[[114 125 126 111 126]
 [143 126 101 122 117]
 [127 128 131 128 129]
 [127 128 130 129 128]
 [136 127 114 125 122]]
->
[[114 125]
 [143 126]]

[[150 148 116]
 [110 102 150]]
->
[[150 148]
 [110 102]]

[[105 109 112]
 [105 109 109]
 [108 107 108]
 [105 106 108]]
->
[[105 109]
 [105 109]]

[[151 111 134]
 [123 127 106]
 [148 111 133]
 [118 146 123]]
->
[[151 111]
 [123 127]]

[[146 126 132 126 129]
 [124 119 127 128 114]
 [109 123 129 131  99]]
->
[[146 126]
 [124 119]]

[[106 124 133 130 117]
 [127 152 133 130 126]
 [121 108 138 122 126]]
->
[[106 124]
 [127 152]]

[[125 133 133 130 149]
 [136 126 143 124 119]
 [137 133 142 124 147]
 [137 123 141 125 114]]
->
[[125 133]
 [136 126]]

[[133 128 133]
 [108 153 108]
 [147 110 147]
 [122 139 122]]
->
[[133 128]
 [108 153]]

[[140 106]
 [132  98]
 [111  99]]
->
[[140 106]
 [132  98]]
---
[[143 131]
 [132 121]
 [100 125]
 [133 111]
 [108 138]]
->
[131 132]

[[134 123 125 130 141]
 [129 134 150 116 128]
 [103 152 115 113 126]]
->
[141 116 115]

[[128 112]
 [150 119]]
->
[112 150]

[[137 107 143 123 118]
 [125 137 107 123 137]]
->
[118 123]

[[119 151]
 [117 151]
 [127 130]]
->
[151 117]

[[139 138 138 117]
 [100  99  99 150]
 [128 128 127 126]]
->
[117  99 128]

[[110 108 120]
 [156 124 125]
 [111 144 146]
 [112 144 146]]
->
[120 124 111]
---
[[134 144 128 133 130 136 151 131]
 [121 128 135 122 120 123 139 109]]
->
[[134 144 128 133 130 136 151 131]]

[[136 137 129 151 121]
 [134 135 131 134 129]
 [125 126 128 111 132]
 [128 128 130 128 128]
 [122 121 125 114 132]
 [128 131 130 127 130]
 [130 130 126 134 125]
 [130 125 131 124 129]
 [132 132 127 128 126]]
->
[[136 137 129 151 121]
 [125 126 128 111 132]
 [122 121 125 114 132]
 [130 130 126 134 125]
 [132 132 127 128 126]]

[[154 106 147 103 106]
 [133 105 129 157 125]
 [136 100 151 121 100]
 [136 113 130 132 158]
 [102 143  99 157 123]
 [137 129 127 125 147]
 [146 142 109 125 126]
 [146 127 112 113 106]
 [157 136 144 132 125]
 [105 141 115 134 100]
 [135 116 155 109 100]]
->
[[154 106 147 103 106]
 [136 100 151 121 100]
 [102 143  99 157 123]
 [146 142 109 125 126]
 [157 136 144 132 125]
 [135 116 155 109 100]]

[[119 118 133 126 130 123 143 139 134 148 124 152 125 129 119]
 [135 122 143 133 133 132 142 136 139 116 123 123 120 132 125]
 [129 128 143 128 134 135 140 132 139 115 120 124 122 132 125]
 [126 118 124 126 139 127 144 144 136 148 119 141 133 124 119]
 [130 124 142 126 121 120 122 134 120 111 114 131 125 135 131]]
->
[[119 118 133 126 130 123 143 139 134 148 124 152 125 129 119]
 [129 128 143 128 134 135 140 132 139 115 120 124 122 132 125]
 [130 124 142 126 121 120 122 134 120 111 114 131 125 135 131]]

[[111 108 107 108 108 148 108 151 152 152 152]
 [137 138 139 139 138 124 139 120 121 120 121]
 [111 108 108 108 109 143 108 147 147 147 147]
 [131 132 132 132 132 118 132 119 117 119 117]]
->
[[111 108 107 108 108 148 108 151 152 152 152]
 [111 108 108 108 109 143 108 147 147 147 147]]

[[121 135 147 127]
 [126 110 151 125]
 [127 152 122 127]
 [128 150 119 127]
 [122 128 149 127]
 [126 115 146 125]]
->
[[121 135 147 127]
 [127 152 122 127]
 [122 128 149 127]]

[[125 124 138 125 125 125 124 125 125 139 138 125 138]
 [135 135 118 135 135 135 135 136 136 118 118 135 118]
 [117 116 133 117 119 117 116 117 117 135 135 116 135]
 [118 118 145 118 119 118 118 119 119 145 145 118 145]
 [104 102 151 104 110 105 102 105 105 153 152 103 153]
 [139 140 123 139 136 139 140 139 139 121 120 140 121]]
->
[[125 124 138 125 125 125 124 125 125 139 138 125 138]
 [117 116 133 117 119 117 116 117 117 135 135 116 135]
 [104 102 151 104 110 105 102 105 105 153 152 103 153]]

[[134 129 132 127 130 116 134 133 144 120 142 127 127 143 122 133]
 [139 143 143 129 132 121 131 141 154 135 133 131 137 130 124 138]
 [118 130 134 127 137 140 120 126 121 122 128 140 120 116 136 126]
 [127 140 123 130 134 133 121 124 120 120 125 139 122 126 129 122]
 [128 132 125 130 119 132 131 130 118 128 130 122 147 122 130 138]]
->
[[134 129 132 127 130 116 134 133 144 120 142 127 127 143 122 133]
 [118 130 134 127 137 140 120 126 121 122 128 140 120 116 136 126]
 [128 132 125 130 119 132 131 130 118 128 130 122 147 122 130 138]]

[[131 132 140 144 130 121 134 132 123 116]
 [132 127 118 114 127 136 129 119 144 137]
 [126 126 117 131 119 141 143 127 116 154]]
->
[[131 132 140 144 130 121 134 132 123 116]
 [126 126 117 131 119 141 143 127 116 154]]
---
[[135 109 137 105 146 111 103 110 130 118]
 [118 152 133 142 105 122 134 135 113 135]]
->
[[118 152 133 142 105 122 134 135 113 135]
 [135 109 137 105 146 111 103 110 130 118]]

[[115 124 142 108 137 147 133 133 115 118]
 [121 129 138 133 112 126 122 108 151 141]
 [121 126 139 104 131 150 136 131 115 125]]
->
[[121 129 138 133 112 126 122 108 151 141]
 [121 126 139 104 131 150 136 131 115 125]
 [115 124 142 108 137 147 133 133 115 118]]

[[132 139 135 128 124 130 137 138 111 123 120 121 127 118]
 [115 144 130 132 117 129 130 140 146 119 126 115 103 105]]
->
[[115 144 130 132 117 129 130 140 146 119 126 115 103 105]
 [132 139 135 128 124 130 137 138 111 123 120 121 127 118]]

[[146 112 138 126 126 123 119 122]
 [132 121 131 118 101 117 137 122]]
->
[[132 121 131 118 101 117 137 122]
 [146 112 138 126 126 123 119 122]]

[[123 132 137 119 121 126 137 128 140 128 117 140 135]
 [126 157 123 119 127 132 152 118 137 100 141 135 123]]
->
[[126 157 123 119 127 132 152 118 137 100 141 135 123]
 [123 132 137 119 121 126 137 128 140 128 117 140 135]]

[[156  98 131  98 101]
 [148 107 123 108 110]
 [152 103 126 104 106]
 [153 102 127 103 105]]
->
[[148 107 123 108 110]
 [152 103 126 104 106]
 [153 102 127 103 105]
 [156  98 131  98 101]]

[[128 129 125 140 126 118 122 131 140 120 125 122 133 127 123]
 [134 134 120 125 127 121 127 132 127 119 119 119 138 129 124]
 [116 120 142 155 123 125 121 124 148 141 144 132 116 119 128]]
->
[[134 134 120 125 127 121 127 132 127 119 119 119 138 129 124]
 [128 129 125 140 126 118 122 131 140 120 125 122 133 127 123]
 [116 120 142 155 123 125 121 124 148 141 144 132 116 119 128]]
---
[[100 125 121 126 129]
 [139 149 126 119 112]
 [126 126 139 125 138]]
->
[[149 126]
 [126 139]]

[[147 130 122]
 [108 116 135]
 [133 124 138]
 [104 136 124]]
->
[[116 135]
 [124 138]]

[[129 150 109]
 [129 151 108]
 [121 147 102]
 [131 145 110]]
->
[[151 108]
 [147 102]]

[[123 124 117 123 124]
 [117 124 111 117 130]
 [122 124 116 122 125]
 [104 123 105 104 144]
 [116 124 110 116 130]]
->
[[124 111]
 [124 116]]

[[148 136 105 113]
 [148 136 105 113]
 [153 137 103 112]
 [150 137 104 112]]
->
[[136 105]
 [137 103]]

[[130 110 119 133 122]
 [129 108 117 135 122]
 [149 138 152 123 139]]
->
[[108 117]
 [138 152]]

[[152 135 138 125 141]
 [116 152 136 131 123]
 [138 122 119 113 131]
 [148 136 132 123 137]
 [122 134 131 141 130]]
->
[[152 136]
 [122 119]]

[[114 105 147 108 129]
 [134 118 147 125 112]
 [125 132 114 135 119]
 [138 127 132 119 103]]
->
[[118 147]
 [132 114]]

[[142 131 138]
 [140 130 132]
 [123 107 107]]
->
[[130 132]
 [107 107]]
